Below is a small trained network, with its code and all its weights. Each question gives an input and a class and asks what happens when units are switched off, that is, made to give their printed mean instead of their output.

import numpy as np


def w(rows, s, z=0):
    codes = np.array(rows[::2]) - 128.0
    scale = np.full(codes.shape[1], s)
    scale[-1] = z or s
    return codes * scale


def f(y):
    return y / 2 * (1 + np.tanh(0.7978845608 * (y + 0.044715 * y**3)))


def log_softmax(a):
    a = a - a.max(-1, keepdims=True)
    return a - np.log(np.exp(a).sum(-1, keepdims=True))


def net(x, mask):
    res = np.array(x, float).reshape(1, 2) / 4 @ E
    y = f(res @ A[0][:, :-1].T + A[0][:, -1])
    res = res + np.where(mask, y, B[0][:, -1]) @ B[0][:, :-1]
    return log_softmax(res[-1] @ U[:, :-1].T + U[:, -1])


A, B = {}, {}
E = w([
[116,225,83,138,158,49,32,140,180,176,101,118],'x0',
[206,175,103,103,198,75,192,169,74,122,202,6],'x1',
],0.012)
A[0] = w([
[148,116,100,56,154,122,176,213,124,161,191,91,77],'neuron 1',
[169,170,109,3,149,70,109,225,84,160,184,14,204],'neuron 2',
[85,232,85,170,93,142,87,128,234,165,144,63,150],'neuron 3',
[91,137,152,160,170,197,109,171,116,198,81,240,102],'neuron 4',
[105,158,111,105,89,155,168,104,132,168,161,127,255],'neuron 5',
[84,141,123,101,2,87,40,60,117,121,177,242,176],'neuron 6',
[116,51,179,90,59,209,178,164,62,88,189,126,86],'neuron 7',
[131,121,51,157,143,69,72,134,136,202,99,125,55],'neuron 8',
[119,149,106,74,171,87,154,119,74,106,131,85,80],'neuron 9',
[142,145,160,189,160,121,85,117,149,82,148,5,74],'neuron 10',
[131,100,137,170,84,142,89,92,156,104,117,210,110],'neuron 11',
[110,185,94,175,106,34,60,166,177,207,156,128,96],'neuron 12',
[65,148,177,138,80,145,83,76,99,149,117,188,75],'neuron 13',
[104,164,116,35,155,104,189,207,166,66,172,122,74],'neuron 14',
],0.0065,0.0076)
B[0] = w([
[103,125,145,111,192,140,99,103,93,186,179,204,173],'neuron 1',
[98,154,150,155,115,138,199,82,110,119,142,125,249],'neuron 2',
[63,121,111,137,135,213,132,163,140,80,84,89,187],'neuron 3',
[157,139,189,132,132,116,144,108,60,114,151,156,170],'neuron 4',
[86,198,59,192,47,150,210,120,149,112,173,118,175],'neuron 5',
[148,138,132,176,133,126,174,59,109,131,98,140,203],'neuron 6',
[67,99,104,4,167,168,103,145,185,85,88,91,182],'neuron 7',
[113,71,163,55,216,127,58,171,160,114,66,137,154],'neuron 8',
[195,130,188,83,152,68,113,123,124,117,107,183,161],'neuron 9',
[93,123,177,84,180,116,107,127,146,133,100,178,154],'neuron 10',
[122,152,140,127,171,131,185,92,73,132,122,159,175],'neuron 11',
[119,123,91,93,193,156,127,129,129,93,118,90,187],'neuron 12',
[127,113,136,161,203,155,112,130,112,164,100,175,166],'neuron 13',
[161,113,162,124,164,85,84,128,117,116,54,189,153],'neuron 14',
],0.011,0.017)
U = w([
[102,77,79,83,139,162,120,147,161,56,127,108,90],'0',
[151,141,192,149,131,83,153,108,74,179,149,170,69],'1',
[120,157,37,199,7,131,182,128,127,122,165,91,254],'2',
[165,74,146,102,100,80,79,189,142,146,117,147,88],'3',
],0.011,0.0049)

Each question gives the input, the list of numbers given to net, and the class t.
The units are the neurons (one row each of A and B). Each row of codes is followed by its name. A weight is (code - 128) times the scale printed after its matrix; where a second scale follows, it is the last column's (A, B and U).
mask holds one flag per neuron, in row order. A switched-off neuron (its flag False) gives its mean, the last column of its row in B, instead of its output. The means were averaged over made-up inputs and are rounded, as every weight is.
A unit's drop is (log p(t) with every unit on - log p(t) with that unit switched off) / (log p(t) with every unit on - log p(t) with every unit switched off).
most important unit: the unit with the biggest drop
top k neurons: the k neurons with the biggest drops, biggest first
drop when u is switched off: that unit's drop, to one decimal
input [-5,-6], class 1: top 4 neurons => (neuron 3; neuron 4; neuron 11; neuron 6)
input [3,-2], class 2: top neuron => (neuron 7)
input [3,3], class 2: top 2 neurons => (neuron 7; neuron 2)
input [5,1], class 0: top 2 neurons => (neuron 8; neuron 12)
input [6,5], class 0: top 2 neurons => (neuron 3; neuron 12)
input [-3,0], class 2: top 2 neurons => (neuron 8; neuron 12)
input [0,-3], class 2: top 2 neurons => (neuron 1; neuron 9)
input [-3,-1], class 2: top 2 neurons => (neuron 8; neuron 12)
input [4,3], class 0: top 2 neurons => (neuron 6; neuron 12)
input [7,5], class 0: top 2 neurons => (neuron 3; neuron 12)
input [-6,-7], class 1: top 4 neurons => (neuron 4; neuron 11; neuron 6; neuron 3)
input [2,-2], class 2: drop when neuron 7 is switched off => 0.2
input [-3,2], class 2: drop when neuron 8 is switched off => 0.3
input [-3,-5], class 1: most important unit => neuron 3
input [-2,-3], class 2: drop when neuron 9 is switched off => 0.2
